Here is a tiny trained network, its code and every weight. The questions are about switching its units off for an input and a target symbol, where a switched-off unit gives its printed mean instead of its output.

import numpy as np


def w(rows, s, z=0):
    codes = np.array(rows[::2]) - 128.0
    scale = np.full(codes.shape[1], s)
    scale[-1] = z or s
    return codes * scale


def f(y):
    return y / 2 * (1 + np.tanh(0.7978845608 * (y + 0.044715 * y**3)))


def softmax(a):
    e = np.exp(a - a.max(-1, keepdims=True))
    return e / e.sum(-1, keepdims=True)


def log_softmax(a):
    a = a - a.max(-1, keepdims=True)
    return a - np.log(np.exp(a).sum(-1, keepdims=True))


def net(x, mask):
    ids = ['βζηθλξπσψω'.index(c) for c in x.split()]
    T = len(ids)
    res = E[ids] + P[:T]
    r = res
    for j in range(2):
        rows = slice(2 * j, 2 * j + 2)
        q, k, v = (r @ M[0][rows].T for M in (Q, K, V))
        z = softmax(np.where(np.tri(T) > 0, q @ k.T / 2**0.5, -1e9)) @ v
        o = O[0][rows]
        res = res + np.where(mask[j], z, o[:, -1]) @ o[:, :-1]
    y = f(res @ A[0][:, :-1].T + A[0][:, -1])
    res = res + np.where(mask[2:18], y, B[0][:, -1]) @ B[0][:, :-1]
    return log_softmax(res[-1] @ U[:, :-1].T + U[:, -1])


Q, K, V, O, A, B = {}, {}, {}, {}, {}, {}
E = w([
[149,148,60],'β',
[147,254,120],'ζ',
[75,119,211],'η',
[190,193,104],'θ',
[151,165,133],'λ',
[158,199,129],'ξ',
[122,155,21],'π',
[175,167,153],'σ',
[169,161,139],'ψ',
[198,103,121],'ω',
],0.016)
P = w([
[253,40,101],'0',
[73,144,48],'1',
[116,114,50],'2',
[163,147,21],'3',
[181,173,55],'4',
[235,151,50],'5',
[230,164,25],'6',
],0.0044)
Q[0] = w([
[36,149,140],'H1',
[216,203,110],'H1',
[118,107,199],'H2',
[183,3,82],'H2',
],0.012)
K[0] = w([
[138,152,121],'H1',
[247,164,141],'H1',
[92,164,107],'H2',
[100,138,157],'H2',
],0.013)
V[0] = w([
[136,32,183],'H1',
[217,1,84],'H1',
[15,89,22],'H2',
[149,238,114],'H2',
],0.0095)
O[0] = w([
[113,194,187,2],'H1',
[127,240,61,157],'H1',
[247,77,50,125],'H2',
[29,76,95,229],'H2',
],0.011,0.006)
A[0] = w([
[66,68,149,83],'N1',
[63,193,131,22],'N2',
[46,99,202,44],'N3',
[55,53,96,97],'N4',
[171,144,255,253],'N5',
[61,176,50,113],'N6',
[63,134,146,81],'N7',
[198,121,173,149],'N8',
[84,126,156,69],'N9',
[97,34,106,120],'N10',
[142,198,206,58],'N11',
[88,194,61,106],'N12',
[141,170,233,64],'N13',
[153,90,79,155],'N14',
[149,60,252,165],'N15',
[170,204,84,232],'N16',
],0.0098,0.0061)
B[0] = w([
[191,228,174,133],'N1',
[171,169,144,143],'N2',
[178,94,64,135],'N3',
[134,213,167,181],'N4',
[46,30,58,138],'N5',
[151,94,180,246],'N6',
[79,186,198,133],'N7',
[117,78,25,123],'N8',
[58,193,181,123],'N9',
[150,231,126,184],'N10',
[185,1,146,134],'N11',
[179,85,198,224],'N12',
[125,43,143,131],'N13',
[70,156,123,224],'N14',
[213,104,66,132],'N15',
[112,76,130,248],'N16',
],0.0084,0.011)
U = w([
[230,104,84,176],'β',
[144,154,116,89],'ζ',
[218,64,154,41],'η',
[177,99,131,31],'θ',
[134,96,139,40],'λ',
[137,153,114,92],'ξ',
[176,95,60,171],'π',
[111,90,165,162],'σ',
[105,89,155,162],'ψ',
[254,103,176,2],'ω',
],0.0099,0.0052)

Each question gives the input, a string of symbols that net reads in full, and the target symbol t.
The units are the heads (2 rows each of Q, K, V and O) and the neurons (one row each of A and B). Each row of codes is followed by its name. A weight is (code - 128) times the scale printed after its matrix; where a second scale follows, it is the last column's (O, A, B and U).
mask holds one flag per unit, heads first, then neurons. A switched-off unit (its flag False) gives its mean, the last column of its rows in O or B, instead of its output. The means were averaged over made-up inputs and are rounded, as every weight is.
A unit's drop is (log p(t) with every unit on - log p(t) with that unit switched off) / (log p(t) with every unit on - log p(t) with every unit switched off).
The circuit of an input: a set's keep is (log p(t) with only the set's units on - log p(t) with every unit switched off) / (log p(t) with every unit on - log p(t) with every unit switched off). Starting from the 12 units with the biggest drops (on a tie, the unit counted first), units are removed one at a time, each time the one whose removal leaves the highest keep (on an exact tie, the one counted first), for as long as the keep stays at least 0.8.
units of the circuit, in order: the units of the circuit, biggest drop first
k most important neurons: the k neurons with the biggest drops, biggest first
heads that matter: for each layer, one digit per head in row order, 1 if its drop is at least 0.15 and else 0, layers parted by /
drop of u: that unit's drop, to one decimal
input π π σ π ξ, target π: units of the circuit, in order : H2; N12; N6; H1
input π π ζ π π λ, target π: heads that matter : 01
input ω π ω π, target ω: units of the circuit, in order : H1; N12; N6
input π ψ β ζ π π ζ, target π: units of the circuit, in order : H2; H1; N12; N6
input π π π π ψ, target π: units of the circuit, in order : H2; N12; N6; N8
input λ π π η, target β: units of the circuit, in order : H2
input ζ θ ζ σ π, target ζ: 3 most important neurons : N10; N4; N1
input π π σ, target π: heads that matter : 01
input ω π ω σ, target ω: units of the circuit, in order : H1; N12; N14; H2
input π π π ζ σ, target π: units of the circuit, in order : N12; N6; H2
input π ω η, target π: 2 most important neurons : N15; N5
input ω ψ η ω π, target ω: 4 most important neurons : N12; N6; N2; N14
input π π η ξ, target π: 2 most important neurons : N12; N6
input η π η, target β: most important neuron : N15
input ω ω θ ζ, target ω: 2 most important neurons : N12; N2
input π π λ, target π: drop of H2 : 0.7
input σ ξ σ ζ ζ, target σ: drop of N7 : 0.1
input ω ζ π η ζ, target ω: drop of N16 : -0.1
input ζ π ξ π, target ζ: drop of N4 : 0.4
input σ ζ ζ, target σ: most important neuron : N7
